Below are the code and all the weights of a small trained network. Each question names an input and a class and asks about switching units off, where a switched-off unit gives its printed mean instead of its output.

import numpy as np


def w(rows, s, z=0):
    codes = np.array(rows[::2]) - 128.0
    scale = np.full(codes.shape[1], s)
    scale[-1] = z or s
    return codes * scale


def f(y):
    return np.maximum(y, 0)


def log_softmax(a):
    a = a - a.max(-1, keepdims=True)
    return a - np.log(np.exp(a).sum(-1, keepdims=True))


def net(x, mask):
    res = np.array(x, float).reshape(1, 4) / 4 @ E
    y = f(res @ A[0][:, :-1].T + A[0][:, -1])
    res = res + np.where(mask, y, B[0][:, -1]) @ B[0][:, :-1]
    return log_softmax(res[-1] @ U[:, :-1].T + U[:, -1])


A, B = {}, {}
E = w([
[154,250,185,87,158,132,155,87,148],'x0',
[135,108,163,210,139,138,222,189,97],'x1',
[161,162,123,148,61,236,109,62,34],'x2',
[31,128,154,108,135,146,137,111,103],'x3',
],0.012)
A[0] = w([
[113,134,79,95,129,133,8,117,124,46],'n1',
[130,194,132,52,173,46,87,135,167,144],'n2',
[157,210,170,119,155,107,171,93,100,50],'n3',
[120,195,170,94,138,104,136,99,190,167],'n4',
[94,122,113,91,173,20,149,237,160,218],'n5',
[116,80,97,254,62,121,159,123,72,64],'n6',
[151,208,104,56,141,143,82,102,93,19],'n7',
[125,100,92,61,92,133,46,72,161,180],'n8',
[121,121,97,121,136,106,44,67,132,124],'n9',
[132,138,138,153,148,147,211,166,131,46],'n10',
[127,74,146,131,205,123,123,167,142,1],'n11',
[99,94,124,89,130,83,65,124,197,28],'n12',
[144,193,149,150,185,153,146,103,139,35],'n13',
[128,150,72,56,82,175,63,122,121,148],'n14',
[148,207,167,95,141,163,153,157,129,78],'n15',
[96,114,102,151,202,45,132,176,141,23],'n16',
[86,69,115,114,162,79,126,184,174,162],'n17',
[120,78,154,179,140,142,126,119,116,84],'n18',
[135,175,140,70,203,81,130,134,161,146],'n19',
[117,45,45,67,104,123,111,196,83,121],'n20',
],0.0099,0.006)
B[0] = w([
[208,126,204,172,226,184,111,125,160,181],'n1',
[74,54,59,220,29,86,30,177,75,202],'n2',
[202,198,184,118,186,162,217,138,197,187],'n3',
[36,94,75,164,57,73,110,106,48,197],'n4',
[197,193,154,89,202,122,199,74,211,250],'n5',
[98,93,90,158,68,131,2,192,71,217],'n6',
[103,127,30,98,15,75,175,91,79,182],'n7',
[206,196,188,52,194,145,168,117,188,213],'n8',
[176,183,200,105,206,132,142,149,166,181],'n9',
[126,190,106,17,158,118,226,94,206,177],'n10',
[168,99,155,145,162,208,127,182,53,157],'n11',
[41,61,31,186,82,39,104,125,84,171],'n12',
[197,161,224,66,235,173,105,147,136,166],'n13',
[199,186,106,167,199,133,145,69,171,202],'n14',
[200,220,188,138,187,135,207,109,180,181],'n15',
[219,151,204,175,185,219,134,138,167,186],'n16',
[177,132,130,93,198,145,148,97,185,213],'n17',
[135,81,114,152,105,122,112,159,129,159],'n18',
[80,38,35,165,44,111,103,115,55,190],'n19',
[206,202,122,48,189,158,219,119,201,199],'n20',
],0.0075,0.015)
U = w([
[171,164,112,48,139,77,203,62,191,7],'0',
[194,148,201,141,167,251,139,121,164,96],'1',
[79,36,27,205,2,79,53,147,54,199],'2',
],0.0089,0.002)

Each question gives the input, the list of numbers given to net, and the class t.
The units are the neurons (one row each of A and B). Each row of codes is followed by its name. A weight is (code - 128) times the scale printed after its matrix; where a second scale follows, it is the last column's (A, B and U).
mask holds one flag per neuron, in row order. A switched-off neuron (its flag False) gives its mean, the last column of its row in B, instead of its output. The means were averaged over made-up inputs and are rounded, as every weight is.
A unit's drop is (log p(t) with every unit on - log p(t) with that unit switched off) / (log p(t) with every unit on - log p(t) with every unit switched off).
The circuit of an input: a set's keep is (log p(t) with only the set's units on - log p(t) with every unit switched off) / (log p(t) with every unit on - log p(t) with every unit switched off). Starting from the 12 units with the biggest drops (on a tie, the unit counted first), units are removed one at a time, each time the one whose removal leaves the highest keep (on an exact tie, the one counted first), for as long as the keep stays at least 0.8.
units of the circuit, in order: the units of the circuit, biggest drop first
k most important neurons: the k neurons with the biggest drops, biggest first
drop when u is switched off: that unit's drop, to one decimal
input [8,-8,-4,-5], class 2: units of the circuit, in order : n2
input [-8,4,-5,6], class 1: 2 most important neurons : n16; n11
input [5,0,8,-3], class 0: 3 most important neurons : n7; n16; n1
input [7,-1,-1,-8], class 2: units of the circuit, in order : n2; n19
input [-3,2,-8,7], class 1: 4 most important neurons : n16; n11; n7; n4
input [3,-1,4,0], class 0: 3 most important neurons : n7; n16; n1
input [5,-8,0,6], class 2: 2 most important neurons : n2; n4
input [-4,2,-7,-2], class 1: 4 most important neurons : n16; n11; n7; n4
input [-4,4,-7,7], class 1: 4 most important neurons : n16; n11; n7; n4
input [-8,4,2,4], class 2: drop when n6 is switched off : 0.4
input [-1,4,-5,6], class 1: drop when n20 is switched off : 0.1
input [2,-1,7,5], class 0: drop when n1 is switched off : 0.3
input [7,-3,5,-2], class 0: drop when n7 is switched off : 2.1
input [-6,-7,1,4], class 1: units of the circuit, in order : n1
